Below are the code and all the weights of a small trained network. Each question names an input and a target symbol and asks about switching units off, where a switched-off unit gives its printed mean instead of its output.

import numpy as np


def w(rows, s, z=0):
    codes = np.array(rows[::2]) - 128.0
    scale = np.full(codes.shape[1], s)
    scale[-1] = z or s
    return codes * scale


def f(y):
    return y / 2 * (1 + np.tanh(0.7978845608 * (y + 0.044715 * y**3)))


def softmax(a):
    e = np.exp(a - a.max(-1, keepdims=True))
    return e / e.sum(-1, keepdims=True)


def log_softmax(a):
    a = a - a.max(-1, keepdims=True)
    return a - np.log(np.exp(a).sum(-1, keepdims=True))


def net(x, mask):
    ids = ['ΓΛΞΠΨΩαβδεζημσφ'.index(c) for c in x.split()]
    T = len(ids)
    res = E[ids] + P[:T]
    r = res
    for j in range(2):
        rows = slice(2 * j, 2 * j + 2)
        q, k, v = (r @ M[0][rows].T for M in (Q, K, V))
        z = softmax(np.where(np.tri(T) > 0, q @ k.T / 2**0.5, -1e9)) @ v
        o = O[0][rows]
        res = res + np.where(mask[j], z, o[:, -1]) @ o[:, :-1]
    y = f(res @ A[0][:, :-1].T + A[0][:, -1])
    res = res + np.where(mask[2:6], y, B[0][:, -1]) @ B[0][:, :-1]
    return log_softmax(res[-1] @ U[:, :-1].T + U[:, -1])


Q, K, V, O, A, B = {}, {}, {}, {}, {}, {}
E = w([
[97,71,156,94,114],'Γ',
[106,136,123,68,78],'Λ',
[95,112,96,127,93],'Ξ',
[74,85,106,129,99],'Π',
[60,132,130,160,78],'Ψ',
[135,110,175,85,102],'Ω',
[165,76,133,115,111],'α',
[97,158,144,151,88],'β',
[178,146,159,212,138],'δ',
[126,165,150,185,87],'ε',
[89,187,65,203,76],'ζ',
[95,135,131,249,124],'η',
[96,131,95,225,117],'μ',
[107,83,184,177,119],'σ',
[100,51,99,210,146],'φ',
],0.018)
P = w([
[117,180,141,121,172],'0',
[158,99,154,155,57],'1',
[216,183,117,202,144],'2',
[154,142,89,88,132],'3',
[151,85,154,161,36],'4',
[206,200,110,201,159],'5',
[141,157,90,99,119],'6',
[147,78,164,171,13],'7',
[193,199,112,204,151],'8',
[135,165,90,90,111],'9',
[155,60,170,160,5],'10',
],0.014)
Q[0] = w([
[156,187,83,99,254],'head 1',
[170,149,147,142,60],'head 1',
[67,125,81,60,218],'head 2',
[70,71,185,132,43],'head 2',
],0.0099)
K[0] = w([
[190,49,49,176,2],'head 1',
[3,100,129,180,121],'head 1',
[210,107,57,115,47],'head 2',
[41,183,197,74,212],'head 2',
],0.0081)
V[0] = w([
[79,114,214,28,64],'head 1',
[67,138,44,72,125],'head 1',
[100,253,141,133,154],'head 2',
[235,171,137,72,99],'head 2',
],0.012)
O[0] = w([
[65,141,181,89,76,41],'head 1',
[104,82,23,129,48,2],'head 1',
[127,251,110,94,134,214],'head 2',
[224,121,126,73,83,26],'head 2',
],0.016,0.0039)
A[0] = w([
[144,118,82,76,47,5],'neuron 1',
[189,211,127,253,69,186],'neuron 2',
[53,58,93,131,18,78],'neuron 3',
[141,117,127,144,215,124],'neuron 4',
],0.0067,0.0019)
B[0] = w([
[203,130,73,147,215,134],'neuron 1',
[102,158,127,109,121,246],'neuron 2',
[129,54,101,99,151,162],'neuron 3',
[90,88,108,2,118,177],'neuron 4',
],0.0092,0.012)
U = w([
[59,73,185,36,130,121],'Γ',
[147,121,98,37,94,104],'Λ',
[133,101,101,129,113,145],'Ξ',
[86,73,118,113,140,151],'Π',
[63,129,144,89,113,100],'Ψ',
[128,126,200,38,76,104],'Ω',
[221,79,187,191,77,254],'α',
[118,160,158,78,88,149],'β',
[183,152,188,106,159,65],'δ',
[152,166,179,121,105,60],'ε',
[188,148,79,171,107,129],'ζ',
[109,132,147,131,191,111],'η',
[141,123,107,159,169,165],'μ',
[108,115,254,163,180,116],'σ',
[136,66,142,196,209,121],'φ',
],0.0077,0.0051)

Each question gives the input, a string of symbols that net reads in full, and the target symbol t.
The units are the heads (2 rows each of Q, K, V and O) and the neurons (one row each of A and B). Each row of codes is followed by its name. A weight is (code - 128) times the scale printed after its matrix; where a second scale follows, it is the last column's (O, A, B and U).
mask holds one flag per unit, heads first, then neurons. A switched-off unit (its flag False) gives its mean, the last column of its rows in O or B, instead of its output. The means were averaged over made-up inputs and are rounded, as every weight is.
A unit's drop is (log p(t) with every unit on - log p(t) with that unit switched off) / (log p(t) with every unit on - log p(t) with every unit switched off).
The circuit of an input: a set's keep is (log p(t) with only the set's units on - log p(t) with every unit switched off) / (log p(t) with every unit on - log p(t) with every unit switched off). Starting from all 6 units, units are removed one at a time, each time the one whose removal leaves the highest keep (on an exact tie, the one counted first), for as long as the keep stays at least 0.8.
units of the circuit, in order: the units of the circuit, biggest drop first
top k neurons: the k neurons with the biggest drops, biggest first
heads that matter: for each layer, one digit per head in row order, 1 if its drop is at least 0.15 and else 0, layers parted by /
input α α β ζ β α Ω Ω, target α: units of the circuit, in order -> head 2; neuron 4
input δ Λ μ Ω α Ω Γ α, target δ: units of the circuit, in order -> head 1; head 2
input σ σ Γ ζ Π, target σ: units of the circuit, in order -> head 1; head 2
input α Ξ Γ, target α: units of the circuit, in order -> head 2
input α α μ Γ β ζ Ξ Λ, target α: heads that matter -> 01
input δ β β, target δ: units of the circuit, in order -> head 1; head 2
input β β φ β η, target β: heads that matter -> 11
input φ ζ σ η α Λ Π β, target φ: units of the circuit, in order -> head 2; head 1
input σ α α Γ Λ, target σ: units of the circuit, in order -> head 1; head 2; neuron 4
input β Ξ δ ζ Ξ α α φ α Π ζ, target β: heads that matter -> 01
input α σ Π φ σ Γ Π β, target α: heads that matter -> 01
input Λ ε Γ Ψ δ Π Γ ζ, target Λ: units of the circuit, in order -> head 1; head 2; neuron 3
input Π Π σ η Π Γ ε Γ σ η Π, target Π: heads that matter -> 11
input Λ Ξ β β Λ, target Λ: units of the circuit, in order -> head 1; head 2; neuron 1
input σ β Ω, target σ: heads that matter -> 10
input ζ ζ ζ Ω β Λ Ω δ, target ζ: units of the circuit, in order -> head 1; head 2
input β α Λ μ Ω σ Ω η ε Γ ε, target β: units of the circuit, in order -> head 2; head 1
input Γ Γ η Ψ β Ω Ω Π, target Γ: units of the circuit, in order -> head 1; neuron 3
input Γ α η Ψ σ Γ η Λ β Γ σ, target Γ: heads that matter -> 10
input Λ Π α β α φ Γ β, target Λ: heads that matter -> 11
input α Λ α δ β Γ η σ δ, target σ: heads that matter -> 10
input α Π β σ Γ, target α: top 2 neurons -> neuron 4; neuron 2
input Π ε Γ Γ σ μ δ η δ Γ Γ, target Π: top neuron -> neuron 3
